In the rows, 128 means zero.
Facts:
[J_892 J_764 J_914 J_256 J_266 J_80 J_312 J_239 J_263 J_545] ω J_56
[J_883 J_123 J_716 J_829 J_424] ω J_411
[J_98 J_230 J_726 J_372 J_89 J_281 J_343] ω J_574
[J_687 J_772 J_747 J_583 J_78 J_125 J_416 J_432 J_742 J_680] ω J_375
[J_649 J_402 J_292 J_614 J_565 J_746 J_74 J_377 J_625 J_452 J_517] ω J_103
[J_550 J_393 J_667 J_860 J_596 J_559 J_284 J_384 J_920] ω J_965
[J_623 J_13 J_66 J_236 J_226 J_624 J_902] ω J_795
[J_344 J_927 J_240 J_26 J_315 J_104 J_223 J_91] ω J_100
[J_280 J_762 J_77 J_71 J_302 J_340 J_834 J_785 J_334 J_106 J_581 J_703] ω J_721
[J_640 J_968 J_560 J_491 J_369 J_480 J_199 J_489 J_431] ω J_681
[J_210 J_754 J_329 J_630 J_244 J_615] ω J_838
[J_514 J_776 J_386 J_294 J_688 J_445 J_987 J_448 J_287 J_702 J_76] ω J_973
[J_893 J_830 J_891 J_114 J_131 J_855 J_40 J_419 J_515] ω J_962
[J_456 J_505 J_984 J_303 J_652 J_526 J_166 J_985 J_248 J_786 J_218 J_602] ω J_587
[J_520 J_3 J_961 J_905 J_72] ω J_341
[J_283 J_758 J_763 J_826 J_178 J_686 J_442] ω J_571
[J_366 J_683 J_727] ω J_59
[J_434 J_951 J_64 J_823 J_305 J_450 J_671 J_744 J_191 J_53] ω J_586
[J_605 J_116] ω J_590
[J_4 J_93 J_656 J_876 J_930] ω J_816
[J_276 J_864 J_675 J_338 J_346 J_196 J_395 J_551 J_618] ω J_674
[J_274] ω J_285
[J_290] ω J_759
{J_892 J_550 J_764 J_927 J_914 J_754 J_77 J_758 J_747 J_292 J_891 J_302 J_294 J_605 J_4 J_565 J_305 J_312 J_962 J_178 J_450 J_675 J_671 J_574 J_284 J_263 J_905 J_452 J_196 J_902 J_829 J_76 J_91 J_72} ρ skekligro
{J_883 J_344 J_514 J_772 J_375 J_587 J_402 J_71 J_372 J_89 J_826 J_445 J_106 J_341 J_855 J_864 J_683 J_581 J_559 J_248 J_442 J_727 J_56 J_419 J_624 J_795 J_618} ρ subem
{J_98 J_687 J_649 J_623 J_280 J_393 J_240 J_726 J_830 J_968 J_386 J_340 J_583 J_66 J_64 J_785 J_303 J_491 J_615 J_716 J_166 J_346 J_100 J_489 J_681 J_274 J_590 J_218 J_702 J_515 J_742 J_551 J_59} ρ dragek
{J_230 J_520 J_329 J_667 J_630 J_763 J_334 J_823 J_244 J_652 J_125 J_987 J_480 J_448 J_526 J_985 J_93 J_786 J_384 J_571 J_703 J_395 J_424 J_290} ρ tigesi
{J_640 J_13 J_283 J_614 J_834 J_759 J_281 J_674 J_973 J_961 J_860 J_285 J_40 J_686 J_287 J_191 J_920 J_680 J_586} ρ tive
{J_210 J_965 J_776 J_256 J_26 J_366 J_114 J_103 J_560 J_315 J_78 J_3 J_369 J_80 J_236 J_239 J_104 J_199 J_223 J_343 J_596 J_338 J_74 J_416 J_116 J_876 J_602 J_226 J_377 J_625 J_53} ρ sadim
{J_893 J_456 J_505 J_762 J_266 J_434 J_951 J_721 J_688 J_123 J_984 J_816 J_131 J_276 J_746 J_432 J_411 J_838 J_656 J_744 J_517 J_930 J_545 J_431} ρ brezi
[J_892 J_393 J_762 J_77 J_256 J_266 J_329 J_834 J_605 J_89 J_303 J_961 J_131 J_341 J_860 J_987 J_864 J_343 J_746 J_985 J_248 J_727 J_489 J_116 J_681 J_384 J_196 J_703 J_72 J_586] σ 321
[J_883 J_649 J_764 J_968 J_386 J_302 J_372 J_614 J_434 J_123 J_785 J_103 J_281 J_823 J_315 J_369 J_526 J_346 J_686 J_742 J_829 J_424 J_680 J_618] σ 782
[J_98 J_687 J_550 J_280 J_927 J_505 J_758 J_71 J_759 J_64 J_763 J_826 J_445 J_312 J_615 J_855 J_199 J_675 J_223 J_40 J_166 J_338 J_559 J_671 J_411 J_786 J_905 J_56 J_602 J_625 J_920 J_290 J_431] σ 939
[J_623 J_240 J_587 J_747 J_114 J_294 J_984 J_565 J_334 J_78 J_104 J_178 J_448 J_287 J_263 J_838 J_744 J_876 J_226 J_624 J_377 J_902 J_59 J_91] σ 852
[J_344 J_230 J_13 J_754 J_965 J_283 J_776 J_772 J_830 J_366 J_340 J_583 J_951 J_721 J_667 J_66 J_688 J_630 J_560 J_674 J_973 J_652 J_816 J_305 J_276 J_716 J_596 J_683 J_581 J_93 J_416 J_432 J_702 J_191 J_571 J_551 J_76] σ 73
[J_640 J_210 J_914 J_514 J_726 J_26 J_375 J_3 J_80 J_106 J_236 J_285 J_74 J_284 J_274 J_590 J_452 J_517 J_930 J_395 J_53 J_545 J_795] σ 968
[J_893 J_456 J_520 J_402 J_292 J_891 J_4 J_491 J_244 J_125 J_239 J_962 J_480 J_450 J_100 J_574 J_442 J_656 J_419 J_218 J_515] σ 377

Known rows:
J_276: [139 125 129 120 141 144 109 139 125 154 117 113 113 144 119 160 135 129
 109 141 117 116 129 146 135 141 124 153 132 110 130 109 125 158 118]
J_240: [148 147 157 128 153 150 111 138 155 137 123 114 117 114 109 147 109 159
 122 137 104 116 116 146 175 149 113 148 116 127 113 118 119 154 105]
J_727: [ 93 137 108 146  67 179 128 122  96 157  97 103  75 120 130  80 160 147
  85 161  82 161  94 166 144 140 180 169 195 128 166 155 132 116 157]
J_292: [109 107 153 158 127 111 103 136  97 156 166 120 132  87 121 166 143 175
 135  88 110 136 141 125 124  68 118 137  88 159 132 118 122 164 131]
J_98: [153 115 150 140 127 115 119 124 106 134 125 115 124 122 157 169 130 121
 143 124 118 126 130 128 131 104 142 134  96 134 114 148 122 134 134]
J_285: [128 136 128 101 103 171 120 157 106 131 156 127  99 122 127 159 174 142
 108 138 123 117 150 127 162 133 137 125 142 142  68 133 118 144 116]
J_256: [169 147 132 137 114 156 123 128 106 163 125 109  85 118 168 141 152 135
  98 143  88 118 149 145 155 156 144 148 123 113  99 172 119 142 131]
J_526: [ 98 116 175 143 171 132  88 126 121 160  78 114 134 135  98 159 101 127
 107 132 160 158  74 138  78  88 122 140 168 135 187  70 111 144 136]
J_315: [181 126 116 106 126 153 115 134 114 150 132 102  99 161 148 160 160  84
  90 149 104 111 140 150 148 143 143 147 138  90 113 131 136 133 122]
J_764: [108 122 141 134 169 150  93 144 138 148 132  98 142 152 136 202 117 128
 112 100 109 127 117 133 102  99 113 116 128 124 117 108 126 159 138]
J_80: [159 119 106 112 106 165 121 133 108 155 129 133  89 130 147 138 151 128
 100 159 102 106 152 135 169 159 127 159 133 125 102 134 135 155 116]
J_605: [ 98 146 171 159 153 141  97 140 124 164 134 100 128 101 142 176 117 179
 123  95 108 144 128 127 117 103 121 120 109 149 106 149 109 152 134]
J_294: [ 95 141 169 130 162 141  84 162 150 151 148  96 137 102  97 162  72 190
 126 126 107 167 109 130 180 129 122 133 110 129 121 113 128 147  93]
J_581: [ 80 115  81 110  82 195 113  96 123 146 101 101 100 151  89  85 175 126
 100 172 106 133 111 180 130 147 153 184 195 110 185 125 154  90 126]
J_838: [135 158 155 115 126 157 137 152 141 121 121 108 106 119  96 143 138 164
 119 152 127 124 105 153 167 160 134 131 146 123 102 113 109 151 105]
J_883: [106 114  84 117  80 183 122 126 107 143 100  99  89 167 116 103 164  96
  76 168  92 150  84 173 133 131 176 166 213 106 179 114 149 113 155]
J_223: [181 112 121 124 100 135 128 118  87 136 138 117  99 124 170 151 153 108
 118 145 101 122 146 139 150 127 156 140 116 109 112 159 135 120 131]
J_984: [166 139 171 119 159 159  93 124 128 144 113 132 104  91 101 128 106 153
  97 150 123 130 114 145 169 142 113 154 150 123 139  99 113 132 100]
J_64: [153 114 144 143 128 121 122 123 108 132 120 118 123 127 165 173 127 122
 142 122 111 121 130 128 126 109 139 132  99 133 111 147 123 140 140]
J_624: [100 129  97 123  79 200 127 125 129 132 103 111  83 123  90  71 136 158
  82 175  74 150  77 180 177 161 161 174 211 117 176 112 145 121 135]
J_366: [171 128 114 103 123 155 110 135 113 150 134 117  94 144 130 148 159 108
  95 153 105 105 148 151 161 154 137 159 137  97 113 126 129 139 113]

Rows:
No name comes twice in this set of rows, the named rows included.
[148 124 127 124 144 145 116 136 127 152 113 100 118 164 140 174 135 104
 104 137 115 118 118 146 118 132 129 138 136 104 127 113 129 155 131] => J_434
[124 141 138 101  87 205 112 126 102 113  90 140  65  98  73  61 153 138
  70 184 120 155  71 169 177 144 172 165 251 132 169  95 113  90 133] => J_587
[163 129 122  99 120 137  99 154 108 166 141 104  93 144 126 141 137 110
 101 169 111 138 147 142 189 160 158 169 123  89 117 134 137 131  96] => J_776
[172 127 107 106 125 161 112 136 117 150 127 120  94 150 138 153 155 108
  93 151  97 100 147 150 158 158 133 158 140  96 112 125 131 148 120] => J_416
[ 85 152 116 137  51 180 147 138  92 135  96 100  69 127 119  84 185 146
  92 165 103 160  88 166 140 143 196 151 210 136 140 156 116 114 160] => J_341
[ 83 146 169 154 156 151  92 108 138 165 136  87 145 100 131 169 130 185
 140  98 123 135 146 134 103 106 105 124  92 147 113 165 117 121 112] => J_77
[102 125 145 130 165 147  87 146 134 150 139 111 136 132 113 186 120 153
 118 106 115 126 127 134 119 105 111 130 125 132 120 103 120 159 124] => J_754
[133 168 171 144 125 132 132 153 119 141 116 103 104 120 141 162 156 148
 131 128 129 124 126 133 137 135 147 124 115 143  77 162  91 150 133] => J_681
[104  98  88 144  40 148 133 118  69 150 129 123  77 106 109  70 184 144
  98 153  85 154 107 166 152 105 177 187 175 140 191 124 146 126 155] => J_402
[156 122 114 111 142 169  98 139 122 146 150 105 114 157 155 186 147 101
  89 120  88 112 144 143 135 122 131 126 140 100 100 129 136 140 132] => J_680
[175 118 119 120  96 139 125 135 100 166 162 122  87 109 124 122 176 133
  94 148 100 113 151 144 182 132 128 169 113 128 121 122 139 156 107] => J_74

Now the same things, written a new way:
Known rows:
J_340: [121 131 143 128 120 113 156 141 125 127 137 144 121 146 142 116 115 129
 126 126 117 136 130 123 132 135 125 131 141 126]
J_581: [121 127 120 128 140 113 130 135 129 128 146 109 129 132  98 105 115 124
 125 135 119 190 135 143 123 128 150 124 117 124]
J_491: [126 131 119 127 122 129 148 127 119 126 121 136 121 115 128 118 122 127
 127 127 119 111 126 124 119 135 120 127 144 124]
J_838: [121 126 118 139 154 114  98 129 156 126 120 131 138 134 102 202 128 126
 128 129 165 159 125 122 150 124 128 129 119 122]
J_344: [123 125 118 127 137 123 109 126 121 127 132 111 146 116  95 105 130 125
 126 133 142 170 131 144 120 129 128 120 114 123]
J_244: [135 129 131 128 128 139 124 126 119 128 138 118 124 132 133 118 119 128
 126 128 121 107 127 124 124 126 123 132 118 124]
J_615: [130 127 127 127 124 148 139 127 118 125 132 128 120 136 165 133 115 139
 133 126 121 107 131 129 125 124 122 140 116 126]
J_951: [127 127 118 129 137 139 103 126 135 125 130 129 157 132 102 116 114 128
 126 126 150 119 136 134 132 127 131 132 118 125]
J_312: [131 130 142 129 122 126 127 126 117 125 126 118 121 132 183 113 122 135
 138 125 116 107 132 130 120 122 123 137 113 133]
J_226: [121 126 120 127 124 110 130 128 124 127 120 128 121 115 125 158 143 124
 126 127 135 141 124 120 121 132 121 120 113 143]
J_448: [132 124 119 139 126 112 127 129 147 132 127 144 122 118 117 196 120 124
 127 127 131 135 125 121 126 127 123 120 117 121]
J_930: [140 126 118 134 144 159  98 127 129 127 142 109 126 158 103 147 114 135
 125 127 120 108 138 133 137 119 144 134 118 118]
J_795: [136 126 119 131 153 139  97 125 127 127 136 108 122 157 102 107 146 126
 127 140 119 159 126 140 138 121 145 131 114 120]
J_587: [123 125 117 134 134 113  94 127 130 126 120 123 140 152 103 162 147 126
 123 130 136 231 126 122 172 119 163 129 107 121]
J_687: [122 127 116 127 125 142 165 126 115 125 121 131 118 116 136 113 125 129
 134 127 122 103 129 132 118 136 119 138 119 134]
J_571: [129 128 130 129 134 124 121 127 138 126 124 162 123 142 126 113 135 128
 129 129 124 135 125 123 149 136 123 136 122 126]
J_276: [122 126 115 128 135 137 130 127 125 126 122 134 141 116 100 108 116 126
 125 129 167 150 134 142 120 137 122 124 121 123]
J_411: [126 126 115 134 155 162 118 128 124 125 125 122 119 147 104 116 130 133
 136 127 134 134 134 146 144 125 122 144 115 122]
J_962: [132 134 137 129 128 114 106 126 121 126 119 142 119 148 170 112 143 132
 140 128 116 126 123 123 125 128 122 131 133 125]
J_772: [130 126 119 127 138 126  99 127 132 127 138 110 160 123 101 108 121 126
 125 128 131 144 133 137 126 121 150 128 113 123]
J_914: [130 133 124 128 118 115 126 124 117 125 119 117 121 123 151 111 132 128
 130 127 119 110 126 126 117 130 120 121 141 123]

Rows:
No name comes twice in this set of rows, the named rows included.
[122 133 120 128 130 147 155 128 140 147 124 125 123 117 104 151 144 125
 124 138 167 121 126 123 125 133 121 117 187 131] => J_614
[121 135 141 127 127 119 112 128 134 147 120 131 119 132 117 111 172 126
 135 143 136 162 122 123 135 132 120 119 177 156] => J_103
[148 126 121 134 140 149 198 127 159 132 121 201 121 115 103 117 141 125
 135 126 140 145 125 134 150 139 122 123 158 122] => J_973
[120 125 119 128 137 114 126 146 154 125 145 108 144 143 100 144 116 127
 124 127 134 146 139 131 147 124 151 132 129 121] => J_762
[149 134 134 128 151 166 129 126 142 130 130 133 123 174 122 165 139 132
 125 133 118 110 125 122 155 120 147 143 137 121] => J_285
[123 125 116 129 147 135 106 127 144 126 120 152 135 145 102 111 122 128
 128 133 156 159 127 138 148 133 123 134 124 124] => J_816
[148 126 137 136 157 140  92 126 141 127 145 108 142 175 104 107 132 134
 126 131 115 115 129 128 150 119 176 143 111 120] => J_375
[120 125 116 128 142 115  97 128 137 126 119 110 151 114  98 185 116 125
 127 128 174 141 128 123 120 128 122 124 118 121] => J_744
[135 131 120 128 142 148 155 128 146 127 119 167 124 139 102 115 142 127
 125 134 152 121 125 121 145 135 126 138 138 136] => J_674
[123 126 133 128 135 121 178 146 160 127 141 115 123 145 103 186 116 127
 124 126 130 119 134 121 148 126 158 136 146 124] => J_834
[132 134 146 129 128 114 102 126 119 126 119 142 122 158 177 111 140 132
 139 128 119 129 126 122 132 125 122 130 133 123] => J_574

Now the same things, written a new way:
Known rows:
J_893: [122 135 133 119 144 133 131 137 135 157 126 152 133 138 108 124 140 140
 147 137 132 127 141 138 120 135 196  89 114 131 126 130 147 186 133 126
 103 148  79 123 124]
J_721: [108 132 137 131 150 124 125 134 131 142 132 161  97 145 112 135 127 157
 159 155 138 119 142 143 123 121 171 110 111 149 125 126 144 199 125 128
  78 154  80 111 113]
J_785: [114 134 136 106 151 141 144 142 121 167 114 145  94 139 123 144 119 117
 121 150  99 120 137 122 132 117 160 111 125 132 127 129 146 144 138 125
 110 128 110 130 122]
J_615: [126 124 124 128 141 127 148 138 134 152 141 149 111 134 111 128 135 136
 145 134 133 133 145 123 145 135 122 104 126 130 125 137 127 137 138 126
 109 129 108 127 126]
J_838: [123 121 129 127 150 118 133 136 137 138 152 157 116 134 103 144 131 162
 164 135 153 135 157 139 122 132 173 112 119 137 125 125 123 166 132 122
  85 137  78 114 118]
J_754: [122 116 125 120 133 127 138 130 129 129 121 140 141 146 128 115 114  77
 129 136 119  78 112 122 125 129  90 137 119 136 125 139 125 147 127 133
 124 148 129 121 113]
J_630: [116 131 125 123 113 115 131 125 120 121 132 118 135 132 117 106 134 107
 119 155 120 131 116 109 132 118  71 146 116 139 130 138 138 135 123 140
 142 129 140 132 117]
J_830: [117 133 127 119 137 120 131 134 127 140 129 149 127 141 114 122 139 114
 140 141 128 117 125 128 127 131 137 115 111 136 120 134 139 172 122 133
 110 151  98 121 117]
J_56: [117 117 124 124 119 126 146 127 131 134 145 118 121 122 106 112 121 117
 127 155 148 148 148 102 147 123  62 138 132 134 131 140 112 109 139 125
 132 101 143 136 115]
J_263: [131 105 121 122 142 127 145 134 135 128 138 145 139 139 128 121 122  78
 128 123 121  97 124 120 134 132  72 144 126 130 124 136 112 129 142 128
 133 137 133 118 120]
J_312: [133 107 123 127 141 137 151 135 136 142 131 142 133 138 127 116 122  88
 128 126 129  98 132 116 145 136  62 124 133 128 127 141 111 114 146 124
 130 126 137 126 121]
J_123: [125 137 136 103 151 134 139 141 126 168 113 141 129 135 110 152 137 137
 134 134 126 125 154 131 121 131 207  84 123 123 127 127 143 147 132 122
  99 127  77 127 120]
J_431: [130 128 129 134 151 127 143 140 138 155 140 155 116 134 108 136 150 155
 156 130 141 140 158 137 145 138 153  84 124 129 125 133 135 159 141 124
  97 134  86 119 126]
J_344: [112 131 125 119 113 115 135 126 122 124 133 119 136 131 113 108 132  89
 119 157 119 133 119 109 136 119  83 141 114 137 127 140 140 150 125 139
 140 130 138 128 113]
J_305: [123 116 126 119 136 129 135 131 129 130 118 141 146 145 129 111 123  70
 124 134 123  82 112 121 127 131  80 136 118 135 122 139 123 149 129 131
 129 148 126 121 112]
J_652: [114 124 120 131 105 113 138 121 109 120 138 131 144 133 125 114 144 122
 115 141 116 122 115 110 132 114  97 145 124 145 132 144 140 160 109 141
 134 128 138 134 126]
J_590: [115 125 128 113 142 132 127 133 122 130 125 130 117 136  95 125  92 131
 138 154 169 114 124 143 103 124 191 112 132 130 120 124 131 162 113 126
 117 131  93 136 111]
J_758: [131 107 123 129 138 135 154 134 136 141 133 140 128 139 126 119 113  96
 133 127 125  95 132 116 144 133  72 126 133 129 129 141 112 112 143 125
 125 127 139 127 122]
J_826: [122 122 122 128 119 123 152 129 129 136 144 119 122 124 111 112 130 108
 124 149 125 150 139 104 154 123  64 130 130 130 131 143 127 115 141 131
 140 109 148 134 122]
J_864: [122 124 123 117 123 122 146 131 120 130 135 109 127 124 108 121 122  97
 114 151 130 145 132 112 143 119  88 132 133 124 127 137 132 115 133 133
 149 106 143 134 117]
J_26: [124 128 125 120 127 129 126 131 113 120 121 114 128 133 110 107 109 124
 114 150 143 121 102 130 112 119 119 131 135 129 125 128 137 126 115 136
 157 125 129 146 122]

Rows:
No name comes twice in this set of rows, the named rows included.
[109 127 129 125 127 132 137 131 114 119 125 113 100 132 111 107  96  93
 109 173 121 135 106 130 131 102 117 139 132 132 126 132 157 166 128 139
 157 125 148 133 117] => J_106
[128 116 130  96 142 145 146 137 125 156 102 127 147 138 128 132 114  67
 104 131 114  84 128 110 125 130 112 124 133 121 127 135 118 103 139 122
 135 119 128 135 115] => J_764
[120 128 128 127 135 130 140 133 124 155 132 166 140 139 116 135 147 157
 144 124 129 118 141 139 118 130 225  89 123 138 129 135 151 210 118 127
  93 147  78 126 133] => J_456
[116 119 125 115 122 123 143 128 121 126 138 107 120 122 102 124 105 115
 121 160 150 139 139 110 133 116  98 141 136 130 129 135 118 108 129 128
 135  99 139 138 110] => J_341
[124 116 117 140 110 120 155 125 116 132 150 131 130 125 123 119 142 141
 119 133 123 138 136 104 150 120  79 134 139 139 135 146 128 125 125 133
 135 106 148 140 135] => J_786
[130 126 121 117 112 104 139 130 126 126 160 112 114 122 106 115 109  96
 130 135 101 142 111 110 130 118  70 141 119 133 140 139 133 109 126 143
 133 116 151 131 123] => J_448
[128 134 128 130 146 115 152 140 131 142 129 135 129 140 105 154 124 175
 160 141 139 130 155 145 137 136 214  90 122 117 120 127 148 133 135 129
 111 142  83 120 125] => J_746
[128 110 119 129 130 115 160 131 137 121 137 133 143 145 128 131  98 113
 144 134 113  91 128 122 138 133 114 151 120 123 124 136 121 103 143 132
 136 147 138 118 124] => J_565
[123 137 129 127 142 120 140 137 126 130 119 128 136 143  98 138 106 166
 156 150 150 120 135 159 118 132 251  89 122 115 117 123 161 166 124 133
 125 153  78 125 122] => J_517
[127 128 121 119 112 114 151 132 129 142 154 110 108 120 101 111 106  90
 132 140 107 145 123 106 146 122  70 117 125 128 141 146 134 108 132 139
 127 108 154 136 121] => J_445
[128 121 123 143 142 125 152 136 127 153 148 169 123 135 116 146 156 172
 153 116 138 130 157 136 143 134 183  83 132 136 128 139 137 183 126 125
  87 132  85 122 136] => J_505
[125 142 131 116 139 110 127 139 131 149 138 146 115 138 100 131 125 120
 161 129 117 118 121 144 116 131 179  82 105 135 131 134 155 185 115 139
  81 155  81 115 116] => J_688
[126 112 125 116 140 140 137 133 122 123 114 123 140 141 116 112  88  74
 118 139 142  81 102 138 112 125 133 126 137 122 121 132 130 144 123 130
 148 136 127 133 114] => J_284

